Below is a small trained network, with its code and all its weights. Each question gives an input and a class and asks what happens when units are switched off, that is, made to give their printed mean instead of their output.

import numpy as np


def w(rows, s, z=0):
    codes = np.array(rows[::2]) - 128.0
    scale = np.full(codes.shape[1], s)
    scale[-1] = z or s
    return codes * scale


def norm(h):
    return h / np.sqrt((h * h).mean(-1, keepdims=True) + 1e-5)


def f(y):
    return np.maximum(y, 0)


def log_softmax(a):
    a = a - a.max(-1, keepdims=True)
    return a - np.log(np.exp(a).sum(-1, keepdims=True))


def net(x, mask):
    res = np.array(x, float).reshape(1, 7) / 4 @ E
    u = 0
    for l in range(4):
        y = f(norm(res) @ A[l][:, :-1].T + A[l][:, -1])
        res = res + np.where(mask[u : u + 5], y, B[l][:, -1]) @ B[l][:, :-1]
        u += 5
    return log_softmax(norm(res)[-1] @ U[:, :-1].T + U[:, -1])


A, B = {}, {}
E = w([
[227,141,147,131,118,154,125,106,126,163],'x0',
[110,133,158,147,113,88,65,182,213,132],'x1',
[125,70,94,177,121,181,78,125,114,115],'x2',
[184,100,103,127,72,205,155,87,210,76],'x3',
[2,121,85,182,70,161,139,90,105,129],'x4',
[116,91,85,186,99,108,139,187,131,153],'x5',
[81,108,151,201,97,154,153,159,136,197],'x6',
],0.0078)
A[0] = w([
[197,101,108,67,120,164,105,86,129,128,185],'L0N1',
[88,219,36,65,178,209,98,145,160,47,49],'L0N2',
[141,133,129,209,67,153,209,26,124,63,92],'L0N3',
[155,85,77,112,52,94,159,75,185,66,48],'L0N4',
[212,71,154,145,137,192,2,177,230,80,5],'L0N5',
],0.0058,0.0032)
B[0] = w([
[142,48,146,192,139,113,115,119,88,139,254],'L0N1',
[89,75,38,113,107,146,87,121,178,55,185],'L0N2',
[35,91,197,164,96,157,126,1,98,157,234],'L0N3',
[148,158,161,145,80,141,147,124,194,92,194],'L0N4',
[169,80,158,124,80,51,107,127,181,222,233],'L0N5',
],0.0096,0.004)
A[1] = w([
[66,220,187,26,190,55,177,169,169,105,16],'L1N1',
[159,131,176,80,159,157,164,77,117,153,164],'L1N2',
[106,186,76,135,137,247,117,104,177,162,104],'L1N3',
[113,76,181,154,124,95,115,78,98,97,135],'L1N4',
[254,138,199,145,198,182,167,107,52,99,2],'L1N5',
],0.0069,0.0039)
B[1] = w([
[88,163,184,223,164,68,210,52,206,171,214],'L1N1',
[209,119,112,192,111,66,126,117,56,127,237],'L1N2',
[238,106,135,108,194,143,197,95,121,161,173],'L1N3',
[134,142,67,97,163,88,118,125,132,136,255],'L1N4',
[148,122,2,113,130,74,97,154,11,98,233],'L1N5',
],0.0079,0.0041)
A[2] = w([
[86,255,233,145,161,13,152,112,108,65,56],'L2N1',
[39,172,111,78,196,128,75,133,103,24,2],'L2N2',
[94,150,134,242,162,173,159,117,112,175,115],'L2N3',
[94,176,138,185,105,132,92,205,82,138,68],'L2N4',
[147,91,68,208,65,121,82,134,156,185,119],'L2N5',
],0.0064,0.0019)
B[2] = w([
[142,254,25,153,127,51,200,117,221,140,230],'L2N1',
[100,126,192,27,79,38,97,179,42,138,164],'L2N2',
[131,185,169,143,138,228,154,192,97,171,235],'L2N3',
[190,81,130,255,174,219,139,173,147,60,169],'L2N4',
[144,151,169,72,171,132,171,152,110,102,255],'L2N5',
],0.0086,0.0052)
A[3] = w([
[97,164,125,120,145,149,135,156,80,136,64],'L3N1',
[102,122,132,111,123,175,157,78,106,180,87],'L3N2',
[97,148,124,144,136,183,137,247,118,175,16],'L3N3',
[89,91,129,120,114,88,126,97,140,64,5],'L3N4',
[142,123,136,147,134,142,94,167,149,168,171],'L3N5',
],0.012,0.0019)
B[3] = w([
[78,91,176,97,119,144,103,178,216,126,197],'L3N1',
[171,201,143,180,2,136,201,197,45,163,233],'L3N2',
[63,46,31,178,239,169,79,58,150,50,253],'L3N3',
[156,243,133,57,168,196,90,152,173,63,190],'L3N4',
[42,37,182,45,146,81,80,166,135,200,204],'L3N5',
],0.0087,0.0055)
U = w([
[194,17,226,101,129,78,80,154,218,216,182],'0',
[99,221,91,196,181,57,205,131,205,180,190],'1',
[234,115,67,106,184,89,114,107,13,119,95],'2',
[171,127,138,79,80,229,113,60,242,23,73],'3',
[110,129,172,200,4,242,215,91,58,160,194],'4',
[22,40,81,198,245,210,119,157,150,118,150],'5',
[47,190,118,7,154,120,70,147,110,77,3],'6',
],0.014,0.0029)

Each question gives the input, the list of numbers given to net, and the class t.
The units are the neurons (one row each of A and B). Each row of codes is followed by its name. A weight is (code - 128) times the scale printed after its matrix; where a second scale follows, it is the last column's (A, B and U).
mask holds one flag per neuron, layer by layer. A switched-off neuron (its flag False) gives its mean, the last column of its row in B, instead of its output. The means were averaged over made-up inputs and are rounded, as every weight is.
A unit's drop is (log p(t) with every unit on - log p(t) with that unit switched off) / (log p(t) with every unit on - log p(t) with every unit switched off).
The circuit of an input: a set's keep is (log p(t) with only the set's units on - log p(t) with every unit switched off) / (log p(t) with every unit on - log p(t) with every unit switched off). Starting from the 12 units with the biggest drops (on a tie, the unit counted first), units are removed one at a time, each time the one whose removal leaves the highest keep (on an exact tie, the one counted first), for as long as the keep stays at least 0.8.
circuit, biggest first: the units of the circuit, biggest drop first
top k neurons: the k neurons with the biggest drops, biggest first
k most important neurons of layer l: the k neurons of layer l with the biggest drops, biggest first
drop of u: that unit's drop, to one decimal
input [5,5,-8,1,-8,-7,6], class 1: circuit, biggest first -> L2N1
input [6,1,4,-6,1,8,-8], class 5: top 3 neurons -> L0N3, L1N2, L0N5
input [-3,-7,1,8,-4,-5,2], class 4: top 3 neurons -> L0N3, L3N2, L3N3
input [8,8,-7,4,7,-8,0], class 4: circuit, biggest first -> L0N3, L3N3
input [2,-6,4,-2,5,-5,-8], class 6: top 2 neurons -> L0N2, L3N4
input [0,-7,2,-5,5,-7,-3], class 6: circuit, biggest first -> L2N2, L3N1
input [-2,-6,8,3,-1,7,0], class 4: circuit, biggest first -> L0N3, L3N2
input [4,2,-2,-6,-1,-2,-6], class 1: top 2 neurons -> L1N1, L2N1
input [8,1,-5,4,-8,-3,0], class 2: top 2 neurons -> L1N5, L1N2
input [-6,2,-6,6,-6,7,-3], class 0: top 2 neurons -> L0N5, L2N1
input [-5,1,-7,7,-5,6,-4], class 3: 2 most important neurons of layer 3 -> L3N4, L3N5
input [-7,2,1,2,8,7,-7], class 6: drop of L2N2 -> 0.2
input [-8,4,8,4,-7,3,-1], class 0: drop of L0N5 -> 0.1
input [7,0,7,0,3,7,3], class 5: drop of L2N1 -> 0.0
input [-4,6,-1,-1,-5,-8,-7], class 1: circuit, biggest first -> L2N1
input [2,6,8,6,2,-1,-7], class 0: 2 most important neurons of layer 0 -> L0N5, L0N1
